Below is a small trained network, with its code and all its weights. Each question gives an input and a class and asks what happens when units are switched off, that is, made to give their printed mean instead of their output.

import numpy as np


def w(rows, s, z=0):
    codes = np.array(rows[::2]) - 128.0
    scale = np.full(codes.shape[1], s)
    scale[-1] = z or s
    return codes * scale


def f(y):
    return np.maximum(y, 0)


def log_softmax(a):
    a = a - a.max(-1, keepdims=True)
    return a - np.log(np.exp(a).sum(-1, keepdims=True))


def net(x, mask):
    res = np.array(x, float).reshape(1, 4) / 4 @ E
    y = f(res @ A[0][:, :-1].T + A[0][:, -1])
    res = res + np.where(mask, y, B[0][:, -1]) @ B[0][:, :-1]
    return log_softmax(res[-1] @ U[:, :-1].T + U[:, -1])


A, B = {}, {}
E = w([
[124,150,50,75,2,140,21,104,147,232],'x0',
[52,58,133,233,108,2,85,170,49,199],'x1',
[159,162,162,183,75,240,143,224,80,155],'x2',
[49,128,244,103,132,186,67,59,67,151],'x3',
],0.0087)
A[0] = w([
[96,122,210,115,133,147,67,72,92,109,79],'n0',
[107,150,244,72,119,142,127,103,118,131,25],'n1',
[155,144,87,133,127,84,156,178,165,92,82],'n2',
[94,106,180,127,205,88,181,155,147,53,25],'n3',
[143,105,80,69,57,104,66,88,142,179,134],'n4',
[126,111,111,94,187,55,100,53,166,136,54],'n5',
[129,98,164,160,171,118,185,142,110,47,90],'n6',
[152,157,161,175,94,201,124,255,90,145,102],'n7',
[127,136,173,160,223,130,187,142,110,115,75],'n8',
[81,93,107,84,171,69,117,84,163,100,70],'n9',
[102,91,181,145,201,132,151,137,133,107,37],'n10',
[122,188,122,85,167,164,148,88,197,103,72],'n11',
[177,128,44,139,112,79,192,200,170,95,71],'n12',
[58,121,158,121,156,172,113,85,88,141,59],'n13',
[65,27,131,240,119,31,102,170,78,175,74],'n14',
[148,192,157,77,141,180,187,103,225,114,8],'n15',
],0.0078,0.0014)
B[0] = w([
[234,77,95,205,122,40,44,180,142,65,192],'n0',
[217,75,102,152,168,31,102,192,127,112,183],'n1',
[206,114,90,175,152,92,43,180,164,91,175],'n2',
[94,252,142,118,42,126,98,97,199,162,219],'n3',
[79,250,105,119,33,140,93,69,185,199,195],'n4',
[70,127,239,218,240,226,211,40,140,185,186],'n5',
[30,184,90,73,30,113,82,104,164,147,213],'n6',
[97,147,236,188,241,202,206,26,166,226,210],'n7',
[57,195,104,130,54,121,101,96,204,147,210],'n8',
[123,114,171,192,229,215,200,47,107,218,182],'n9',
[126,186,105,104,76,102,124,138,208,141,190],'n10',
[156,91,101,79,135,162,162,161,71,74,204],'n11',
[163,88,53,200,192,45,52,179,126,144,202],'n12',
[225,129,90,211,137,43,48,171,133,79,178],'n13',
[67,55,61,2,143,210,165,206,44,10,250],'n14',
[112,41,71,60,139,157,149,159,108,5,221],'n15',
],0.0058,0.013)
U = w([
[82,197,112,102,15,97,93,108,174,161,238],'0',
[121,54,106,27,132,155,154,157,72,68,164],'1',
[217,87,109,232,149,6,65,161,136,123,94],'2',
[114,123,169,226,194,176,193,74,124,181,8],'3',
],0.011,0.0011)

Each question gives the input, the list of numbers given to net, and the class t.
The units are the neurons (one row each of A and B). Each row of codes is followed by its name. A weight is (code - 128) times the scale printed after its matrix; where a second scale follows, it is the last column's (A, B and U).
mask holds one flag per neuron, in row order. A switched-off neuron (its flag False) gives its mean, the last column of its row in B, instead of its output. The means were averaged over made-up inputs and are rounded, as every weight is.
A unit's drop is (log p(t) with every unit on - log p(t) with that unit switched off) / (log p(t) with every unit on - log p(t) with every unit switched off).
The circuit of an input: a set's keep is (log p(t) with only the set's units on - log p(t) with every unit switched off) / (log p(t) with every unit on - log p(t) with every unit switched off). Starting from the 12 units with the biggest drops (on a tie, the unit counted first), units are removed one at a time, each time the one whose removal leaves the highest keep (on an exact tie, the one counted first), for as long as the keep stays at least 0.8.
circuit, biggest first: the units of the circuit, biggest drop first
most important unit: the unit with the biggest drop
k most important neurons: the k neurons with the biggest drops, biggest first
drop of u: that unit's drop, to one decimal
input [3,5,-8,-6], class 3: circuit, biggest first -> [n5]
input [-5,-2,5,6], class 2: circuit, biggest first -> [n1 n0]
input [6,-8,-7,-2], class 1: 2 most important neurons -> [n15 n11]
input [-2,-2,-5,-3], class 3: 4 most important neurons -> [n5 n14 n9 n0]
input [-2,8,-4,8], class 1: 3 most important neurons -> [n14 n12 n2]
input [-6,-4,-6,-5], class 0: 3 most important neurons -> [n3 n6 n7]
input [0,-2,5,-3], class 3: 2 most important neurons -> [n7 n14]
input [-5,6,-7,-5], class 3: 2 most important neurons -> [n5 n9]
input [-2,-5,4,-8], class 2: 3 most important neurons -> [n12 n14 n2]
input [3,-8,8,-7], class 1: 2 most important neurons -> [n15 n5]
input [-4,-4,-4,3], class 0: 2 most important neurons -> [n14 n3]
input [-2,-4,-5,4], class 3: 2 most important neurons -> [n14 n5]
input [4,7,8,7], class 3: 3 most important neurons -> [n7 n15 n11]
input [3,4,8,2], class 3: circuit, biggest first -> [n7]
input [2,-5,0,-8], class 2: 2 most important neurons -> [n12 n14]
input [-4,-4,4,-6], class 2: 3 most important neurons -> [n12 n14 n2]
input [-8,7,0,-7], class 0: 2 most important neurons -> [n3 n6]
input [5,8,-3,-1], class 1: drop of n7 -> 0.0
input [2,-1,8,-6], class 3: drop of n0 -> 0.1
input [0,6,0,2], class 1: drop of n14 -> 0.6
input [6,2,-1,-8], class 2: drop of n12 -> 1.7
input [-8,-3,0,-8], class 0: most important unit -> n6
